Facts:
binen Θ:570 ζ:935 λ:loskegal
brabrus η:tetos Θ:570 ζ:935 λ:pifel
briklo Θ:257 ζ:917 λ:plinum
brodrugir Θ:153 ζ:917 λ:fuflol
brofen Θ:153 ζ:917 λ:meso
broflar Θ:585 ζ:723
bruboza η:plimos Θ:153 ζ:917 λ:suker
dabi η:pizin, mebo Θ:570 ζ:917
degam η:vibonak Θ:153 ζ:917 λ:broflar
digom Θ:570 ζ:935 λ:fere
doka η:mebo Θ:153 ζ:917 λ:paplak
drabi η:tetos Θ:257 ζ:917
drafe η:klovodor Θ:585 ζ:917 λ:februs
drupin Θ:257 ζ:917 λ:loskegal
dugrun η:tetos, kesum Θ:570 ζ:566 λ:meso
dumabir η:trimis, zoflum Θ:153 ζ:917 λ:dabi
februs η:kesum Θ:570 ζ:917
fere η:dabi Θ:257 ζ:566
fetol η:grufal Θ:570 ζ:917
fliklu Θ:570 ζ:566 λ:februs
flistaso η:somes Θ:257 ζ:723 λ:votror
flitrel Θ:585 ζ:917 λ:gubrek
flodroplir Θ:153 ζ:917
flogis Θ:585 ζ:935 λ:februs
fubine Θ:153 ζ:935 λ:gubrek
fuflol Θ:585 ζ:935
gafa η:skodro Θ:570 ζ:917 λ:loskegal
gazesol η:moskil, bruboza Θ:585 ζ:566 λ:dabi
geso Θ:257 ζ:566 λ:fuflol
gozitom η:dabi Θ:257 ζ:723 λ:loskegal
grasustur Θ:153 ζ:917 λ:flodroplir
gratul Θ:153 ζ:917 λ:klatir
gretidril η:vodrene, vikur, mebo Θ:585 ζ:917 λ:broflar
grilistes η:degam Θ:570 ζ:935 λ:paplak
grufal Θ:257 ζ:566 λ:februs
gubrek Θ:570 ζ:566
gukek η:brabrus Θ:585 ζ:917 λ:fere
katifli η:trimis Θ:570 ζ:917 λ:klatir
kazok Θ:257 ζ:917 λ:fuflol
kedrukla Θ:153 ζ:917 λ:dabi
kedrupok Θ:570 ζ:917 λ:klatir
kesum Θ:257 ζ:566 λ:gubrek
kevim Θ:153 ζ:917 λ:votror
kiflal η:tredru Θ:585 ζ:566 λ:fere
kiskal Θ:153 ζ:723
klatir Θ:257 ζ:917
klemibra Θ:570 ζ:917 λ:fetol
klovodor η:vibonak, somes Θ:153 ζ:917 λ:fuflol
lobil Θ:570 ζ:917 λ:trimis
lodu Θ:257 ζ:917 λ:kiskal
loskegal Θ:153 ζ:935
maplu η:gafa Θ:153 ζ:917 λ:flodroplir
mebo Θ:570 ζ:917 λ:februs
meso Θ:585 ζ:566
mikledra η:mebo Θ:570 ζ:917 λ:fere
modak Θ:570 ζ:723 λ:trimis
mokon Θ:257 ζ:935 λ:fetol
moskil η:plimos, lodu Θ:153 ζ:723 λ:flodroplir
nurem Θ:585 ζ:723 λ:loskegal
nusok η:mebo, resto, dabi, kazok Θ:570 ζ:566 λ:fere
nutro η:resto, kesum Θ:570 ζ:917 λ:suker
paplak η:zoflum Θ:585 ζ:917
peflo η:gozitom Θ:570 ζ:723 λ:veski
pifel Θ:257 ζ:723
pitur η:gozitom Θ:570 ζ:917 λ:paplak
pizin Θ:570 ζ:935 λ:gubrek
plavom η:vusukom Θ:153 ζ:917 λ:loskegal
plimos Θ:570 ζ:917 λ:fetol
plinum Θ:570 ζ:917
pogol η:plinum Θ:257 ζ:566 λ:broflar
rabek Θ:585 ζ:566 λ:flodroplir
refla Θ:257 ζ:566 λ:dabi
relor η:mebo Θ:570 ζ:917 λ:meso
resto η:dabi Θ:257 ζ:917 λ:kiskal
rigrol Θ:570 ζ:917 λ:broflar
rukil η:fere Θ:153 ζ:917 λ:fuflol
ruros Θ:153 ζ:917 λ:paplak
sinoflim η:teplen, tredru Θ:585 ζ:935 λ:dabi
skodro Θ:570 ζ:566 λ:kiskal
somes η:lobil Θ:585 ζ:935 λ:loskegal
sudran Θ:570 ζ:566 λ:gubrek
sudu η:kiskal Θ:153 ζ:917 λ:fuflol
suker Θ:153 ζ:566
tafem Θ:570 ζ:566 λ:votror
tarelen η:dabi Θ:585 ζ:917 λ:veski
teplen Θ:570 ζ:723 λ:februs
tetos η:vikur, pizin, mebo Θ:153 ζ:917 λ:gubrek
tikam Θ:257 ζ:935 λ:flodroplir
tredru η:pizin, mebo Θ:153 ζ:935 λ:votror
tretus η:plimos Θ:153 ζ:917 λ:veski
trimis η:tude, kiskal, somes Θ:257 ζ:917
troplem Θ:257 ζ:917 λ:trimis
trune Θ:257 ζ:935 λ:veski
tubam η:resto Θ:257 ζ:723 λ:loskegal
tude Θ:257 ζ:723 λ:loskegal
veski Θ:585 ζ:917
veskol η:plimos Θ:257 ζ:566 λ:februs
vibonak η:kiskal Θ:570 ζ:566 λ:plinum
vikur η:gozitom Θ:570 ζ:935 λ:plinum
vitrom Θ:585 ζ:566 λ:trimis
vodrene η:mebo Θ:257 ζ:566 λ:paplak
votror Θ:257 ζ:917
vusukom Θ:153 ζ:917 λ:paplak
zaten η:gratul Θ:257 ζ:917 λ:flodroplir
zisker η:lobil Θ:570 ζ:917 λ:gubrek
zoflum η:gazesol Θ:570 ζ:723 λ:meso
zunus η:plimos Θ:570 ζ:566 λ:gubrek

Known rows:
degam: [-15 -24  13  24   2   5  -4 -12   1 -14  -1  -3   8  -7 -11  27   1   2
 -15 -13 -13  11  13  -5   2   7   0  -9  21  26   0  -3  -9 -10]
refla: [-13 -12  18  18  -6  -5   3  -9   0 -11  -2   3   9  -1 -11  18   4   7
  -3 -20 -17  21  17  -7   3  16  10  -3  17  14   3  -8  -4  -7]
grufal: [-12 -24  12  24   1  -1  13  -5  10  -8   3   3  10   6  -7  27   0   5
   9 -25 -11  20  21  -6  -3  15   0   6   5  19   6  -5 -12  -6]
digom: [-12 -33  13  30  -7   8  18 -20  -4   4  -9  -1  13  -5  -7  26  -5  10
   2 -14 -14  33  21  -3  11  11   2   0   7  20   6 -11 -19  -7]
rabek: [ -1 -25  18  31  -3  -7  20 -20  -2   3   5  -2  15   0 -14  22   8   4
   3 -17  -4   2  14  -8  -3  16  11  -7  19   5  10  -1  -3  -7]
tetos: [ -9  -7  35   2   1  15  -9  -2 -19   2  -3  -4  -3 -14 -19   8 -13   5
  -3   3 -26  35  -2  -3  15  17   4 -10  36  26  -5 -20   2  -2]
fubine: [ -6 -29  33  13  10   9  -5  -9 -25  -9   0  -5   4 -17 -22  19 -12   0
  -7   3 -25  22   0   1   8  14  -9 -14  33  24  -1 -11   7   0]
resto: [-17  -6  15  15 -10  -1   0  -8   2   0  -2   6   3   0 -11  10   4   6
   1 -21 -18  13   5  -8   3  18  15  -1  20  19   0 -12  -6  -8]
tude: [-15 -19   2  36 -11 -13 -23   4   0  -8 -20   0   4 -10 -22  33  14   8
 -21 -22 -13   6   6  12  -9   7  22  -4  23   6   7 -10   5 -13]
relor: [-16 -39  13  32  -6   6  14 -31  -9   8  -9   2   9  -5 -11  12   3   5
  -3 -14 -16   0   2 -10  13  11  12  -4  17  24   2  -7  -9 -11]
vusukom: [ -9 -29  12  24   0   9   6   0   7  -9   0  -3   9  -3  -8  27  -7   8
  -5 -16 -15  32  15  -4   1  11  -7   2  10  19   2 -11 -18  -6]
ruros: [-11 -36  13  30   3   4   4 -13   1 -13  -1  -2  10  -5 -11  20   0   2
 -13 -14 -15   3  12  -9   1  11  -3  -3  18  20   1  -3  -8  -9]
peflo: [-15 -28  13  25  -9  14  14 -21  -2  12  -9   0   9  -4  -9  18  -3  11
   7 -16 -15  24   9  -7  14  11   8   2   9  25   3 -13 -16 -10]
tafem: [-15 -25  17  27 -13   2  18 -23  -6  -1  -9   0  11  -4  -8  18   1   9
  -7 -14 -16  28  26  -7  12  14  11  -4  15  17   2 -10 -18  -7]
loskegal: [ -2 -13 -11  27 -20   2 -19  -2   1   4 -19   0  17 -23 -19  31  -2  24
 -24 -20 -19  27 -15  15   1   2 -11  -7  13   3   2 -21 -13 -18]
klatir: [ -8 -13   2  18 -11 -11   1 -31 -12  -1   4  12  19 -11 -17  21   7   9
  -4 -23 -17   2 -12   1   1   8 -14 -17  16  17   2  -3   0 -12]
broflar: [  5   2  -1  17 -17 -15  20 -34  -9  17   9   6  22  -6 -15  18   2  17
  -1 -19  -9  14  -5   5   1  10  -4 -22  11   1   2  -8  -6 -15]
fuflol: [  2  -1   4  15 -17  -4  19 -27   1  17   9   4  23  -9 -13  27   3  18
  10 -23  -5  26  -3   0   1  12 -10 -14  10   7   8  -7 -12 -12]

Rows:
No name comes twice in this set of rows, the named rows included.
[-12 -19  32  13   6   0  -4  -9 -26   4   2   4  -1 -11 -23  13  -6  -3
   7  -7 -24  18 -12   1   4  20   4 -11  34  26   1 -14  15  -1]	kesum
[  4  -7  32  10   4  -5  16 -13 -25  11   6  -4   7  -6 -23  16 -10   6
   7   1 -14  30   6   8   5  19   9 -21  26   4   4 -14  12  -1]	flitrel
[ -8  -6  24   8 -17   5  10 -34 -33  12  -6   4  14 -22 -17  15  -8  14
  -3  -1 -26  46  -3   4  22  13  -9 -24  28  25  -1 -17  -5  -4]	gubrek
[ -2 -20  16  25  -5  -1  25 -11  11   4   7  -4  15   5  -9  27   3   9
  13 -22   0  20  25  -9  -2  17   8   0   6   7  11  -4 -14  -8]	flogis
[ -6 -25   8  30 -14  -1 -22  10   2 -14 -24  -7   8 -12 -19  22   5  16
 -31 -15 -19  19  10   6   2   8  14   0  23  -3   2 -20  -9 -13]	plavom
[-14  -4  -3  19 -13   0  -3 -26  -1  -2   4   5  14 -18 -10  29   0   8
 -17 -22 -15  14  -5   1   2   4 -16 -19  21  29  -4  -4 -14 -15]	kiskal
[-14 -18  24  17  -2   9  17 -19 -30  20  -6   2  -3  -9 -17   9 -18   4
   3   1 -27  34  -4   6  16  16  11 -13  23  26  -4 -21  -1  -4]	pizin

The same elements again, as new rows of numbers:
Known rows:
somes: [-5 -7 -1 -3  2 -2 -4  7 -1 -3 -3 -4 -4 -6 -4 11 -4  9  9 -6 -8 -3 -4 -3
  9  6]
gukek: [-3 -1  1 -1 -1 -3  5 -2 -1 -1  5  1 -4 -6 -4  4 -3 -7  5 -7 -8 -2 -2  4
  1 -7]
zaten: [10 10  0 -5 -1 -2  0 -2  2  4 -2 -1  2 -2 -4 -3 -3  3 10 -6  6 -2  1 -1
 -2  3]
grasustur: [ 2  8 -1 -4  0 -1 -1 -2 -1 -3  0 -3 -4  6 -4 -3 -2 -7 -2 -2 -5 -2 -1 -2
  1 -2]
fuflol: [-4 -5  0 24  2 -4 19 -2 -1 -3 -2  3  4  1  8  0 -2 -8 -4 -1  7 -2 -2  0
  0 12]
rukil: [ 10   6  -1  -4  -1  -2   0  -2   0  -3   6  -3  -3  10  -4  -3   1  -6
  -3  -7  -8  -2  -3  -2  -1 -10]
tubam: [ 9 -8  3 -5 -2 -2 -3 -2  0  2 -3 -3 -4 -5 -1 -3 -1 19 16 -7 -7 -2 -4 -4
 -2 -8]
refla: [ 5  8  0 -5 -1 -2 -4 -3  0  5 -3  0 -1 -3 -3 -3 -3  3  7 -6  6 -2  3 -2
 -1  6]
modak: [-2 -2 -1 -4 -1  3 -2 -3  0 -2  0 -2  7 -4 -3  1  1  1 -2 -1 -7  4  4 -1
  0  0]
flitrel: [10 -7 -1  7 -1 -2 -4 -2  0  3 -3  4 -5 -7 -1 11 -3 -6  0  6 -8 -3  0 12
 14 -7]
kiflal: [-4 -1  2 -1 -1 -3  5  0  0 -2  5  1 -4 -3 -5  3 -3 -5  6 -6 -9 -2 -1 10
  2 -8]
februs: [ -8  -8  -1   1   4  -2  -3  10   0  -3   7  17   8  -7  24  -3  14  -3
  -6  -4  36   1  -3   2  -5 -11]
vitrom: [-2  2 -1  2  0 -3  3 -2 -1 -3  0  3 -3 -6 -3  4 -3 -6  6 -8 -7 -2 -2 -1
  4  1]
maplu: [ 7  7 -1 -4 -1 -1  2 -3  0 -3  0 -3 -3  6 -3 -4 -3 -6  1  1 -3 -2 -1 -1
  4 -6]
pizin: [-3 -8 -1  1 -2  5 -5  2 -1 13 -3 -2 -4 -2 -3 12  4  6 -7  3 -8  1 13  3
  4 -7]
suker: [-3 -7 -1  9  2 -3  8 -1  0 -4 -2 -2  1 19 13 -3  7 -6 -6 12 16 -2 -3 -2
 -2  2]
peflo: [ -3  -6  -1  -4  -1   0  -2  -2   0   1   7  -4   2  -5  -4   2   3   4
  -4  -6  -8   5   0   2  -1 -10]
paplak: [-2  0  2 23  4 -3 21 -2 -1 -4  2  3 -4 -5  9  0 -3 -8 -6  8  5  0 -5 -1
 -1 16]

Rows:
No name comes twice in this set of rows, the named rows included.
[-1 -3  1 -5 -1  1 -4  7  0 -3 -4 -4 -3 -6 -4 -1 -3 22 10 -4 -4 -2 -4 -5
 -2 10]	tude
[-1 -6  7  9 -2 -3  8 -1 -1  5 -2  2  2 29 14 -4  5  3 -4  4 21  0 -3 -1
 -2  1]	drabi
[-5  4 -1 -6  1 -2 -5  8  1  2 -3 13 -3 -7 -3 -3 -3  2 10 -9 26 -3 11 -2
 -2 -3]	grufal
[ 17  -6  -1  -4  -2   5  -5  -2   0  -2  -4  -2  -4  -4  -3  -3  -1  -7
  -6  13  -5  -3   1   4   9 -10]	fubine
[-1 -8  1 -5 -1 -2 -4  2  1 -2 -3 -3 -4 -6 -2 -3 -3 16 18 -1 -5 -2 -3 -3
  0  2]	drupin
[-3 -9 -1 19  2 -2 11 -2  1 -4 -2  1 19  2 14 -3  7 -4 -6 13  8  5 -3  5
 -1  4]	fetol
[ 1  2  4 14  5 -1  3  2 -1  1 -3 -3  9  7  5 -2  1  4 -6  9 27 -2 -4 -1
 -3 15]	trimis
[ 3  6  4 -4 -2 -2 -2 -1  0 10 -2 -2 -4 19 -4 -2 -3  7  3 -8 -3 -1  4 -2
 -3  0]	vodrene
[  7   5  -1  -5  -1  -2   1  -2  -1  -3   7  -4  -5  24  -5  -3   0  -8
  -3  -3  -8  -2  -2  -3  -1 -10]	doka
[-6  3  0 -5  7 -2 -4  9  0 -3  3  5 -3 -9 -5  7 -3 -4  5 -6 14 -3 -4  5
 -2 -9]	drafe
[ 17  -7  -1  -4  -1   2  -4   1  -1   3  -2  -4  -5  12  -4  -2   2  -5
  -6   6  -9  -3   1   3   2 -11]	tetos
[-6 -8  0 15 -1 -3  7 -2 -1  1  3 -1  9 18  8  2 12  0 -7 -6  0  5 -2 -2
 -3  6]	dabi
[-9 -6 -1 -5 -2 -2 -5 17 -1  0  3  8 -4 -4 -4  6  5  5 -5 -8 -5  1 19 -1
 -3 -6]	mebo

The same elements again, as new rows of numbers:
Known rows:
doka: [ -1 -14   9  -2  -2  -6 -25 -15  27  -8   7 -24   8   7   1]
zisker: [ 22   6  10 -10  -7  -8 -17 -19  -5  21 -32  13  -4  -3  -1]
sudu: [ 11  -3  -1   2 -11  13   6  -7  18  -5   4 -19   4  -2   8]
veskol: [ -4 -14 -11 -10 -15  27  -8  32 -11   4 -14  -1   4   8 -33]
briklo: [ -8   1  -2  10  -1  15  -8  -4 -15  11   4  -6   4   4   4]
degam: [ 20  -4  -3   0 -20   7   8  -9  16  -3  -4 -20   6   3   5]
tretus: [ 16 -20   0  -7   1  23  -9  -2   9 -15   5  -5   8  -7 -10]
kiflal: [  6 -28  16 -19  -3 -18   5 -12  16   1   9   7 -22  18   6]
relor: [-21  -4   3  -9  -7 -15 -23  -5   7  -2 -11  -6   0  -1  -2]
vibonak: [  3 -14  -4 -14 -24 -15   5 -14   2  15 -13 -10   4  -4  12]
trune: [  0 -14  -1   1   2   6 -14 -13 -13  19   4  -9  16   8   5]
fere: [ 16   4   3  15  11 -23 -10  44  -8   1  12  -6  18 -17  14]
drupin: [ -3   5   2  11 -16   0   2 -18 -29  -6  14  11  32  13  -9]
lodu: [  2 -15  -1   2   1   8 -14 -12 -12  18   3  -8  14   6   3]
tikam: [-16  14  -2  14  -2  26  -5   2 -14  -5   6  -8  -9  -7   9]
lobil: [-14   8  -3   1  -2   5   6  -5  -6   9  -5   0  -3  -6   7]
pizin: [  1  28   8   0  10   3 -15 -13  -5  15 -29  17 -13  -5  -5]
zaten: [  2 -12   1   2 -12   6 -18  -7  -7   8   4 -16   6  -3  11]

Rows:
No name comes twice in this set of rows, the named rows included.
[ 15  21   5  -8  -1  22 -17  -2 -16  -7 -32  26 -22 -24 -17]	zunus
[ -3 -11  18  -7  -3 -20  24 -26  -5 -12  25  36   5  28 -10]	nurem
[  0  23  23   9 -15  12 -10  36 -10  -2   7  -3   6 -10  11]	resto
[ 12 -37  15 -28  -3 -10   5 -10  11  -5   8  13 -22  10   0]	gazesol
[ -2 -32  -4 -19  11  13 -17 -13  -9  13   0  11  10 -13 -11]	plimos
[-45  20  -6  -2  -3   2  -6  24   8   4 -20  -3  -7  19 -30]	mebo
[  1   0 -25   5  27 -24   9  12  -9   3  -5   2   5 -15   6]	plinum

